Each row has a name. Each piece below is followed by the name of the row it came from, unless a question asks for something else. Each question is about the rows just above it.

[120 130 127 125 136 125 129 121 130 126 117 124 140 135 126 123 126 127
 131 125 133 131 135 131 136 134 129 130]  V
[129 123 145 115 141 113 138 114 120 123 125 138 127 126 128 141 123 127
 130 145 133 135 140 132 123 132 151 122]  B
[178 150  70 158 103 103  82 115  75 124 180   4 124 128 130 126 127 141
 145 123 133 109 171 131 132  91 132 120]  E
[131 130 125 130 129 134 134 132 125 128 118 132 134 123 129 127 126 121
 131 131 129 129 138 125 120 131 119 120]  F
which: [133 131 135 131 136 134 129]
V
which: [126 128 141 123 127 130 145 133]
B
which: [ 70 158 103 103  82 115]
E
Does one of the named rows hold [131 130 125 130] side by side, in this order?
yes
Is [125 133 131 135] printed in one of the named rows, side by side and in this order?
yes
which: [130 127]
V

[121 132 129 127 131 131 124 100  97] = G
[ 99 124 142 126 156  68 129 135 122] = Y
[ 85 107 118  73  95 170 148 125  94] = R
[178 118 131  99 125 142 126 156  68] = M
[132 121 131 131 124 127 129 135 125] = K
[ 94 153 118 224  52  82 121 121 132] = Q
which: [132 121 131 131 124 127 129]
K
Among the named rows, does one hold [129 135 121] next to each other, in this order?
no
Is [124 100  97] printed in one of the named rows, side by side and in this order?
yes
which: [121 132 129 127 131 131 124 100]
G
which: [ 99 125 142 126 156  68]
M
[118 131  99 125 142 126 156  68] is in which row?
M
The row with [121 132 129 127 131 131 124 100  97] is
G

[ 95 141  65 158  89 220 100  33  50  24  73 119  76 230 101] : P
[ 27  27  30  69 236  60  47 239  64 131 134 216 230  76 225] : D
[ 29 122  31 210  87 115  67  77 212 193 212  26 188 115 208] : W
[ 95 187  65 158  89 220 100  33  50  24  73 119  76 230 101] : Z
Among the named rows, does one hold [69 30] next to each other, in this order?
no
which: [ 95 141  65 158  89 220 100  33  50  24  73 119  76 230 101]
P
Among the named rows, does one hold [ 68 236  60] next to each other, in this order?
no

[109 142  77 101 186 174 109] : U
[167 187 161 169  85 163  90] : L
[109 132 130 143 126 134 120] : C
[ 94 153 187  89  95 138 105] : X
[  4 101  77 142  59 174 198] : A
[103 103 148 121 118 180  88] : S
Which row holds [ 85 163]?
L
which: [ 94 153 187  89]
X
which: [142  77 101]
U
Does one of the named rows hold [ 85 163  90] side by side, in this order?
yes
Among the named rows, does one hold [ 89  95 138 105] next to each other, in this order?
yes

[153 135  94 128  73  78 136 111 152 129 113 119 150]  N
[165 162 137 128  90 161 120 120 149 129  91 152 124]  T
[130  73  32 129  79 180 117 127 142 127 103 146 125]  H
[106 106 120 130  73 115 123 139 150 132  75 168 128]  J
Among the named rows, does one hold [133  75 168] next to each other, in this order?
no
[129  91 152 124] is in which row?
T
Among the named rows, does one hold [111 152 129 113 119] next to each other, in this order?
yes

[158 119 108 130 158 153 140 127 127 117] = pas
[140 182 172 135 116 127 136  82 132 119] = zavu
[116 136 140 172 182 127 132 135  82 132] = baze
Is [158 153 140] printed in one of the named rows, side by side and in this order?
yes
Is [126 117] printed in one of the named rows, side by side and in this order?
no
Is [135 116 127 136  82] printed in one of the named rows, side by side and in this order?
yes
Which row holds [116 136 140 172 182 127 132 135  82]?
baze

[133 149 127 137] -> tumel
[152 218  99 162] -> fup
[121 105 150 131] -> vep
[155 122 112 124] -> Siku
[149  67 172 223] -> bepam
[123  84 135 214] -> fopub
[122 137 119 134] -> kizam
[128 162  38  96] -> Mab
[136 250 168 155] -> zigim
[119 122 137 112] -> Zak
which: [149 127 137]
tumel
which: [119 122 137]
Zak
Is [162  99] printed in one of the named rows, side by side and in this order?
no
[112 124] is in which row?
Siku

[185 108 247  42 147 150 117] -> gudud
[185 108 247  42 147 150 150] -> Duzi
[185 216 150 147 247 117  42] -> dasi
Among the named rows, does one hold [150 147 247] next to each other, in this order?
yes
which: [247  42 147 150 117]
gudud
Does one of the named rows hold [150 147] side by side, in this order?
yes
Does one of the named rows hold [146 247] side by side, in this order?
no
Does one of the named rows hold [147 247 117  42] side by side, in this order?
yes

[134  63 124 133  99 123 123 167 157] = Gever
[150 109 124 124  99 123 167 123 157] = dugad
[125  93 125 150 107 124 124 123 112] = fudav
[125  93 125 150 107 124 124 164  99] = mip
Which row holds [150 107 124 124 123]?
fudav
Is [123 123 112] printed in one of the named rows, side by side and in this order?
no
The row with [ 99 123 123 167] is
Gever

[143  80 154 196 212]  nok
[159 135 185 115 139]  gifo
[147 129 196 169 144]  vato
[174 106 102  33 153]  dof
[147 129 176 123 147]  zef
[108 102  33 153  59]  Foz
Among the named rows, does one hold [108 102] next to each other, in this order?
yes
which: [106 102  33 153]
dof
Does one of the named rows hold [176 123] side by side, in this order?
yes

[106 123 124  44  94 136]  repu
[238 145 103 111 126 130]  vur
[124  44 123 106 126 130]  futu
Among the named rows, does one hold [123 105] next to each other, in this order?
no
Is [238 145 103 111 126] printed in one of the named rows, side by side and in this order?
yes
which: [106 123 124  44]
repu
Among the named rows, does one hold [123 106] next to each other, in this order?
yes

[140 142 134 146 153] = nulof
[137 200 164 193 209] = temas
[152 155 140 172 221] = vubop
[153 173 150 143 149] = runud
[152 155 140 172 188] = Ropo
Among the named rows, does one hold [193 164] next to each other, in this order?
no
Does one of the named rows hold [137 200 164 193 209] side by side, in this order?
yes
which: [152 155 140 172 221]
vubop
Among the named rows, does one hold [172 140 155] next to each other, in this order?
no
Among the named rows, does one hold [140 142 134 146] next to each other, in this order?
yes
which: [173 150 143 149]
runud
The row with [152 155 140 172 188] is
Ropo

[ 85 202  81  20 141] -> vok
[117 112 208  49 181] -> rin
[ 93 148 216 138  90] -> kibuf
[ 62 144 134 219 171] -> Zed
[182  10 171 140  10] -> nobi
[ 85 127  81  20 141] -> Gul
[117 112 103 114 131] -> nitep
Among the named rows, does one hold [ 62 143] next to each other, in this order?
no
Among the named rows, does one hold [117 112 103 114 131] next to each other, in this order?
yes
The row with [134 219 171] is
Zed
which: [112 103 114 131]
nitep
Is [216 138  90] printed in one of the named rows, side by side and in this order?
yes

[133 168 102 179] -> kad
[144 140 148 165] -> vid
[134 129 127 129] -> purob
[ 77  29 143 112] -> nilos
[ 97  96 145 206] -> vomaf
[144  89 133 107] -> gopu
[ 83 155  98 206] -> silat
[129 109  92  43] -> bover
[169  16  66 228] -> naza
Is [179 102 168] printed in one of the named rows, side by side and in this order?
no
Does one of the named rows hold [ 98 155] side by side, in this order?
no
which: [134 129 127]
purob
which: [127 129]
purob
which: [129 127]
purob
The row with [168 102] is
kad

